Here is a tiny trained network, its code and every weight. The questions are about switching its units off for an input and a target symbol, where a switched-off unit gives its printed mean instead of its output.

import numpy as np


def w(rows, s, z=0):
    codes = np.array(rows[::2]) - 128.0
    scale = np.full(codes.shape[1], s)
    scale[-1] = z or s
    return codes * scale


def f(y):
    return y / 2 * (1 + np.tanh(0.7978845608 * (y + 0.044715 * y**3)))


def softmax(a):
    e = np.exp(a - a.max(-1, keepdims=True))
    return e / e.sum(-1, keepdims=True)


def log_softmax(a):
    a = a - a.max(-1, keepdims=True)
    return a - np.log(np.exp(a).sum(-1, keepdims=True))


def net(x, mask):
    ids = ['δηθλμπσφω'.index(c) for c in x.split()]
    T = len(ids)
    res = E[ids] + P[:T]
    u = 0
    for l in range(3):
        q, k, v = (res @ M[l].T for M in (Q, K, V))
        z = softmax(np.where(np.tri(T) > 0, q @ k.T / 2**0.5, -1e9)) @ v
        res = res + np.where(mask[u], z, O[l][:, -1]) @ O[l][:, :-1]
        u += 1
        y = f(res @ A[l][:, :-1].T + A[l][:, -1])
        res = res + np.where(mask[u : u + 4], y, B[l][:, -1]) @ B[l][:, :-1]
        u += 4
    return log_softmax(res[-1] @ U[:, :-1].T + U[:, -1])


Q, K, V, O, A, B = {}, {}, {}, {}, {}, {}
E = w([
[154,116,250,116],'δ',
[168,114,104,56],'η',
[128,151,100,103],'θ',
[148,118,203,119],'λ',
[151,106,241,137],'μ',
[94,162,107,181],'π',
[122,175,91,81],'σ',
[125,132,116,157],'φ',
[228,209,116,178],'ω',
],0.021)
P = w([
[115,9,106,130],'0',
[100,111,154,101],'1',
[115,134,156,109],'2',
[127,149,153,116],'3',
[138,155,145,123],'4',
[145,167,143,124],'5',
[153,173,141,130],'6',
[160,178,135,135],'7',
[166,185,127,136],'8',
[171,189,128,137],'9',
[180,191,126,141],'10',
[174,205,137,147],'11',
],0.012)
Q[0] = w([
[19,110,149,88],'0.h0',
[92,255,162,101],'0.h0',
],0.007)
K[0] = w([
[73,232,134,65],'0.h0',
[254,120,99,207],'0.h0',
],0.0066)
V[0] = w([
[105,237,142,88],'0.h0',
[2,63,129,73],'0.h0',
],0.0074)
O[0] = w([
[161,88,175,60,146],'0.h0',
[9,155,133,39,4],'0.h0',
],0.011,0.0036)
A[0] = w([
[93,249,39,104,103],'0.n0',
[139,196,115,88,182],'0.n1',
[179,111,2,25,109],'0.n2',
[91,232,198,99,254],'0.n3',
],0.0093,0.0063)
B[0] = w([
[98,100,166,255,171],'0.n0',
[125,78,152,208,185],'0.n1',
[139,94,251,220,175],'0.n2',
[148,72,77,179,254],'0.n3',
],0.0087,0.0079)
Q[1] = w([
[21,176,88,70],'1.h0',
[33,104,137,2],'1.h0',
],0.0087)
K[1] = w([
[53,56,161,84],'1.h0',
[2,75,138,110],'1.h0',
],0.0099)
V[1] = w([
[105,106,254,148],'1.h0',
[77,189,108,211],'1.h0',
],0.012)
O[1] = w([
[80,230,147,68,175],'1.h0',
[254,151,72,58,254],'1.h0',
],0.012,0.009)
A[1] = w([
[86,101,137,197,255],'1.n0',
[116,30,25,177,62],'1.n1',
[103,90,254,115,138],'1.n2',
[145,192,76,98,79],'1.n3',
],0.0091,0.0088)
B[1] = w([
[34,74,128,254,253],'1.n0',
[149,21,103,85,221],'1.n1',
[194,176,85,179,238],'1.n2',
[104,106,190,39,224],'1.n3',
],0.0096,0.0044)
Q[2] = w([
[103,254,205,185],'2.h0',
[210,199,173,213],'2.h0',
],0.0035)
K[2] = w([
[134,100,254,135],'2.h0',
[178,111,82,143],'2.h0',
],0.0068)
V[2] = w([
[254,124,239,170],'2.h0',
[61,105,155,8],'2.h0',
],0.0067)
O[2] = w([
[26,118,1,112,251],'2.h0',
[163,185,132,197,11],'2.h0',
],0.0087,0.014)
A[2] = w([
[135,86,130,188,2],'2.n0',
[8,170,143,67,60],'2.n1',
[114,123,53,85,149],'2.n2',
[60,72,103,182,27],'2.n3',
],0.011,0.0062)
B[2] = w([
[58,151,124,40,154],'2.n0',
[127,18,42,20,146],'2.n1',
[85,170,213,143,254],'2.n2',
[201,147,254,109,205],'2.n3',
],0.0098,0.017)
U = w([
[42,151,129,116,171],'δ',
[127,96,167,82,24],'η',
[141,187,187,137,150],'θ',
[27,96,88,62,147],'λ',
[77,151,203,253,181],'μ',
[37,96,125,138,183],'π',
[199,26,118,246,189],'σ',
[252,159,161,83,114],'φ',
[93,233,170,2,1],'ω',
],0.0089,0.0072)

Each question gives the input, a string of symbols that net reads in full, and the target symbol t.
The units are the heads (2 rows each of Q, K, V and O) and the neurons (one row each of A and B). Each row of codes is followed by its name. A weight is (code - 128) times the scale printed after its matrix; where a second scale follows, it is the last column's (O, A, B and U).
mask holds one flag per unit, layer by layer, with each layer's heads first. A switched-off unit (its flag False) gives its mean, the last column of its rows in O or B, instead of its output. The means were averaged over made-up inputs and are rounded, as every weight is.
A unit's drop is (log p(t) with every unit on - log p(t) with that unit switched off) / (log p(t) with every unit on - log p(t) with every unit switched off).
The circuit of an input: a set's keep is (log p(t) with only the set's units on - log p(t) with every unit switched off) / (log p(t) with every unit on - log p(t) with every unit switched off). Starting from the 12 units with the biggest drops (on a tie, the unit counted first), units are removed one at a time, each time the one whose removal leaves the highest keep (on an exact tie, the one counted first), for as long as the keep stays at least 0.8.
units of the circuit, in order: the units of the circuit, biggest drop first
most important unit: the unit with the biggest drop
k most important neurons: the k neurons with the biggest drops, biggest first
k most important neurons of layer l: the k neurons of layer l with the biggest drops, biggest first
input π η π π π θ η μ, target λ: 2 most important neurons : (0.n2 2.n1)
input σ λ δ σ η π, target λ: 3 most important neurons : (0.n2 1.n2 2.n1)
input π π λ δ, target μ: 4 most important neurons : (0.n3 1.n2 1.n3 0.n2)
input η η λ φ σ π, target ω: units of the circuit, in order : (1.h0 0.h0 0.n0)
input π σ π θ π σ, target φ: 4 most important neurons : (0.n0 2.n2 0.n3 1.n0)
input λ λ π, target μ: most important unit : 0.h0
input σ η σ φ, target ω: 3 most important neurons : (0.n2 0.n0 1.n0)
input σ θ σ λ π η δ, target λ: units of the circuit, in order : (2.n1 1.h0 0.h0)
input π λ ω φ σ λ π, target σ: units of the circuit, in order : (1.h0 0.h0)
input λ π μ σ λ, target ω: units of the circuit, in order : (0.n0 1.h0)
input ω λ π η θ, target η: 4 most important neurons : (2.n3 0.n2 1.n1 2.n0)
input σ η π σ π φ φ π λ η, target μ: units of the circuit, in order : (1.h0 0.n2)
input μ λ ω σ σ π η ω, target λ: units of the circuit, in order : (2.h0 2.n3)
input λ φ δ, target σ: units of the circuit, in order : (2.n2 0.n3)
input η η η φ, target λ: 4 most important neurons : (0.n2 1.n2 2.n1 2.n3)
input λ σ η λ σ δ η π ω θ, target λ: units of the circuit, in order : (2.h0 1.h0)
input π η λ λ φ θ ω, target σ: 2 most important neurons : (0.n2 1.n1)
input μ φ ω π λ, target ω: 2 most important neurons : (0.n0 2.n2)
input π σ ω μ φ, target σ: units of the circuit, in order : (1.h0 0.n2)
input λ η η μ μ μ σ π, target ω: units of the circuit, in order : (1.h0 0.h0 1.n3 0.n0)
input θ η θ δ δ λ, target μ: most important unit : 0.n3
input π σ η π λ δ η σ, target λ: 2 most important neurons : (0.n2 2.n1)
input η η σ σ λ λ λ π π π, target φ: 2 most important neurons : (1.n3 1.n0)
input η δ δ π λ, target φ: 3 most important neurons : (2.n2 0.n3 1.n0)
input φ λ λ δ λ φ δ π λ σ φ, target φ: most important neuron of layer 0 : (0.n3)
input π σ δ π π π ω μ λ φ η, target σ: units of the circuit, in order : (0.n2 1.h0)
input φ π μ θ π μ, target φ: most important unit : 2.h0
input λ θ ω θ η σ λ μ λ, target λ: 2 most important neurons : (2.n3 0.n2)
input λ π π π φ λ μ, target μ: 3 most important neurons : (1.n2 0.n2 0.n3)
input π π λ ω π σ η μ, target σ: units of the circuit, in order : (1.h0 0.n2)
